Below is a small trained network, with its code and all its weights. Each question gives an input and a class and asks what happens when units are switched off, that is, made to give their printed mean instead of their output.

import numpy as np


def w(rows, s, z=0):
    codes = np.array(rows[::2]) - 128.0
    scale = np.full(codes.shape[1], s)
    scale[-1] = z or s
    return codes * scale


def f(y):
    return np.maximum(y, 0)


def log_softmax(a):
    a = a - a.max(-1, keepdims=True)
    return a - np.log(np.exp(a).sum(-1, keepdims=True))


def net(x, mask):
    res = np.array(x, float).reshape(1, 6) / 4 @ E
    y = f(res @ A[0][:, :-1].T + A[0][:, -1])
    res = res + np.where(mask, y, B[0][:, -1]) @ B[0][:, :-1]
    return log_softmax(res[-1] @ U[:, :-1].T + U[:, -1])


A, B = {}, {}
E = w([
[62,150,31,99,78,127,147,68,115,159,65],'x0',
[98,130,173,134,195,153,66,179,193,113,109],'x1',
[233,158,188,122,147,184,234,80,99,150,138],'x2',
[128,130,158,215,176,182,74,169,121,124,124],'x3',
[127,220,169,171,128,146,148,148,44,206,133],'x4',
[88,174,159,86,159,180,137,119,153,195,2],'x5',
],0.0058)
A[0] = w([
[81,143,108,72,130,107,76,139,156,119,124,185],'n0',
[136,125,170,154,185,166,85,147,168,112,79,218],'n1',
[189,138,153,81,110,131,245,93,112,130,167,174],'n2',
[126,176,222,152,180,134,81,181,128,151,143,229],'n3',
[130,186,132,156,120,148,181,105,66,191,77,220],'n4',
[162,128,138,190,122,119,117,146,98,108,251,253],'n5',
],0.019,0.0015)
B[0] = w([
[37,110,85,92,69,83,178,147,209,136,185,199],'n0',
[236,20,140,162,100,162,91,107,132,112,60,221],'n1',
[224,170,136,6,219,59,127,45,153,159,177,248],'n2',
[179,73,197,149,76,114,200,225,94,188,195,242],'n3',
[56,206,128,140,112,203,160,120,67,190,32,241],'n4',
[59,181,125,213,186,121,49,170,48,27,188,245],'n5',
],0.014)
U = w([
[155,194,187,171,199,152,164,144,100,129,174,4],'0',
[82,145,114,205,148,84,37,162,84,15,167,216],'1',
[199,83,120,173,152,191,59,52,166,52,38,158],'2',
[205,53,186,164,72,120,165,187,130,158,124,77],'3',
[198,155,127,46,180,51,139,50,149,136,144,130],'4',
[72,96,73,108,81,79,141,120,225,90,134,170],'5',
[68,174,107,121,86,177,173,97,101,186,2,170],'6',
],0.0059,0.0019)

Each question gives the input, the list of numbers given to net, and the class t.
The units are the neurons (one row each of A and B). Each row of codes is followed by its name. A weight is (code - 128) times the scale printed after its matrix; where a second scale follows, it is the last column's (A, B and U).
mask holds one flag per neuron, in row order. A switched-off neuron (its flag False) gives its mean, the last column of its row in B, instead of its output. The means were averaged over made-up inputs and are rounded, as every weight is.
A unit's drop is (log p(t) with every unit on - log p(t) with that unit switched off) / (log p(t) with every unit on - log p(t) with every unit switched off).
The circuit of an input: a set's keep is (log p(t) with only the set's units on - log p(t) with every unit switched off) / (log p(t) with every unit on - log p(t) with every unit switched off). Starting from all 6 units, units are removed one at a time, each time the one whose removal leaves the highest keep (on an exact tie, the one counted first), for as long as the keep stays at least 0.8.
circuit, biggest first: the units of the circuit, biggest drop first
most important unit: the unit with the biggest drop
top k neurons: the k neurons with the biggest drops, biggest first
drop of u: that unit's drop, to one decimal
input [6,5,8,-5,4,3], class 6: circuit, biggest first	[n4]
input [-1,-4,3,-6,7,-7], class 4: top 2 neurons	[n2, n3]
input [6,1,-1,-3,-1,-5], class 5: top 3 neurons	[n5, n2, n4]
input [-2,4,0,-4,6,6], class 6: top 2 neurons	[n4, n2]
input [1,-2,-1,-4,-4,6], class 5: top 4 neurons	[n4, n2, n0, n5]
input [7,1,1,5,-6,-1], class 5: top 2 neurons	[n5, n4]
input [2,3,0,1,6,-5], class 1: top 2 neurons	[n5, n2]
input [1,-7,-1,0,1,-2], class 4: top 3 neurons	[n2, n3, n4]
input [-1,-6,0,2,1,-1], class 1: circuit, biggest first	[n3, n5]
input [8,-5,-8,7,-3,-5], class 5: top 2 neurons	[n0, n5]
input [8,6,4,6,2,-4], class 6: top 4 neurons	[n5, n2, n3, n4]
input [-6,8,8,6,2,-6], class 3: top 2 neurons	[n3, n1]
input [-1,7,-3,0,-6,2], class 3: top 2 neurons	[n1, n5]
input [-6,0,-6,-8,-7,-2], class 5: most important unit	n0
input [7,6,-1,5,-8,-2], class 5: top 3 neurons	[n0, n3, n5]
input [-2,-5,7,3,3,4], class 4: top 2 neurons	[n2, n5]
input [3,-2,-6,-2,-2,8], class 5: top 2 neurons	[n0, n4]
input [4,-5,4,2,5,3], class 6: drop of n4	4.2
input [-6,4,-1,1,1,2], class 3: drop of n4	0.0
input [4,-1,-3,7,7,-5], class 1: drop of n5	0.5
input [-3,-2,0,4,3,5], class 3: drop of n3	1.1
input [-1,7,3,7,4,-8], class 1: top neuron	[n5]
